Below are the code and all the weights of a small trained network. Each question names an input and a class and asks about switching units off, where a switched-off unit gives its printed mean instead of its output.

import numpy as np


def w(rows, s, z=0):
    codes = np.array(rows[::2]) - 128.0
    scale = np.full(codes.shape[1], s)
    scale[-1] = z or s
    return codes * scale


def f(y):
    return np.maximum(y, 0)


def log_softmax(a):
    a = a - a.max(-1, keepdims=True)
    return a - np.log(np.exp(a).sum(-1, keepdims=True))


def net(x, mask):
    res = np.array(x, float).reshape(1, 4) / 4 @ E
    y = f(res @ A[0][:, :-1].T + A[0][:, -1])
    res = res + np.where(mask, y, B[0][:, -1]) @ B[0][:, :-1]
    return log_softmax(res[-1] @ U[:, :-1].T + U[:, -1])


A, B = {}, {}
E = w([
[130,36,153,131,168,88,180,78,83,160],'x0',
[115,168,105,170,62,141,133,91,74,169],'x1',
[132,181,214,154,152,181,173,90,224,11],'x2',
[94,178,176,98,203,29,39,166,40,78],'x3',
],0.013)
A[0] = w([
[126,185,173,174,89,201,109,133,192,25,253],'N1',
[91,131,201,62,188,68,165,129,134,125,214],'N2',
[157,124,110,2,157,131,54,192,247,105,164],'N3',
[181,160,93,199,17,155,150,116,100,193,245],'N4',
[146,73,108,142,140,78,91,81,108,190,169],'N5',
[97,141,145,77,138,108,146,97,186,146,35],'N6',
[90,109,132,117,154,47,43,169,93,92,92],'N7',
[145,143,162,134,147,144,164,106,205,49,23],'N8',
[112,177,120,84,148,57,64,203,89,106,157],'N9',
[80,205,82,227,125,89,23,106,115,146,244],'N10',
[135,68,70,103,107,133,184,109,138,179,6],'N11',
[151,60,185,134,104,159,150,85,165,145,252],'N12',
[148,138,87,72,125,17,40,179,89,130,118],'N13',
[177,107,26,131,85,181,129,119,145,205,54],'N14',
[133,67,140,138,151,111,230,70,98,127,86],'N15',
],0.01,0.0029)
B[0] = w([
[158,219,119,152,132,128,92,103,196,11,250],'N1',
[159,108,176,149,152,121,107,74,117,99,193],'N2',
[198,88,94,103,97,201,107,129,61,103,210],'N3',
[37,155,108,188,89,119,147,131,180,173,211],'N4',
[128,62,140,132,185,100,182,146,107,136,185],'N5',
[108,139,126,123,156,153,159,125,120,106,146],'N6',
[116,97,189,94,156,71,89,104,150,133,204],'N7',
[169,176,115,118,216,116,119,160,173,53,214],'N8',
[95,74,117,66,139,88,48,76,168,111,211],'N9',
[110,110,139,135,82,113,93,78,163,161,190],'N10',
[92,111,169,189,132,160,178,203,120,114,184],'N11',
[134,151,129,173,155,106,200,156,129,101,192],'N12',
[119,77,147,52,146,122,63,168,82,180,212],'N13',
[55,90,118,118,121,168,157,182,179,172,207],'N14',
[139,103,112,150,156,102,179,103,113,125,181],'N15',
],0.011,0.021)
U = w([
[74,228,89,164,2,121,97,40,184,136,108],'0',
[211,101,58,75,42,234,121,195,118,119,69],'1',
[62,106,93,180,93,152,196,215,171,164,3],'2',
[132,72,155,55,147,79,53,115,115,139,211],'3',
[192,210,119,153,154,132,139,114,195,14,104],'4',
[187,89,140,179,160,84,223,73,74,127,150],'5',
],0.0094,0.0025)

Each question gives the input, the list of numbers given to net, and the class t.
The units are the neurons (one row each of A and B). Each row of codes is followed by its name. A weight is (code - 128) times the scale printed after its matrix; where a second scale follows, it is the last column's (A, B and U).
mask holds one flag per neuron, in row order. A switched-off neuron (its flag False) gives its mean, the last column of its row in B, instead of its output. The means were averaged over made-up inputs and are rounded, as every weight is.
A unit's drop is (log p(t) with every unit on - log p(t) with that unit switched off) / (log p(t) with every unit on - log p(t) with every unit switched off).
The circuit of an input: a set's keep is (log p(t) with only the set's units on - log p(t) with every unit switched off) / (log p(t) with every unit on - log p(t) with every unit switched off). Starting from the 12 units with the biggest drops (on a tie, the unit counted first), units are removed one at a time, each time the one whose removal leaves the highest keep (on an exact tie, the one counted first), for as long as the keep stays at least 0.8.
circuit, biggest first: the units of the circuit, biggest drop first
top k neurons: the k neurons with the biggest drops, biggest first
drop of u: that unit's drop, to one decimal
input [5,-6,2,-6], class 5: circuit, biggest first => (N15)
input [8,6,-3,1], class 5: top 2 neurons => (N15, N5)
input [-7,-4,-1,-5], class 1: top 2 neurons => (N3, N14)
input [-7,-7,0,2], class 3: top 2 neurons => (N9, N13)
input [-7,0,0,-5], class 0: top 2 neurons => (N4, N1)
input [8,-3,-2,-4], class 5: top 3 neurons => (N15, N4, N5)
input [-5,8,-6,-1], class 2: top 2 neurons => (N14, N1)
input [6,8,3,0], class 5: top 2 neurons => (N14, N15)
input [-3,-1,3,5], class 3: drop of N7 => 0.1
input [-4,7,4,-4], class 0: drop of N4 => 1.8
input [-6,8,0,6], class 3: drop of N9 => 0.2
input [0,7,-6,-4], class 2: drop of N9 => 0.0
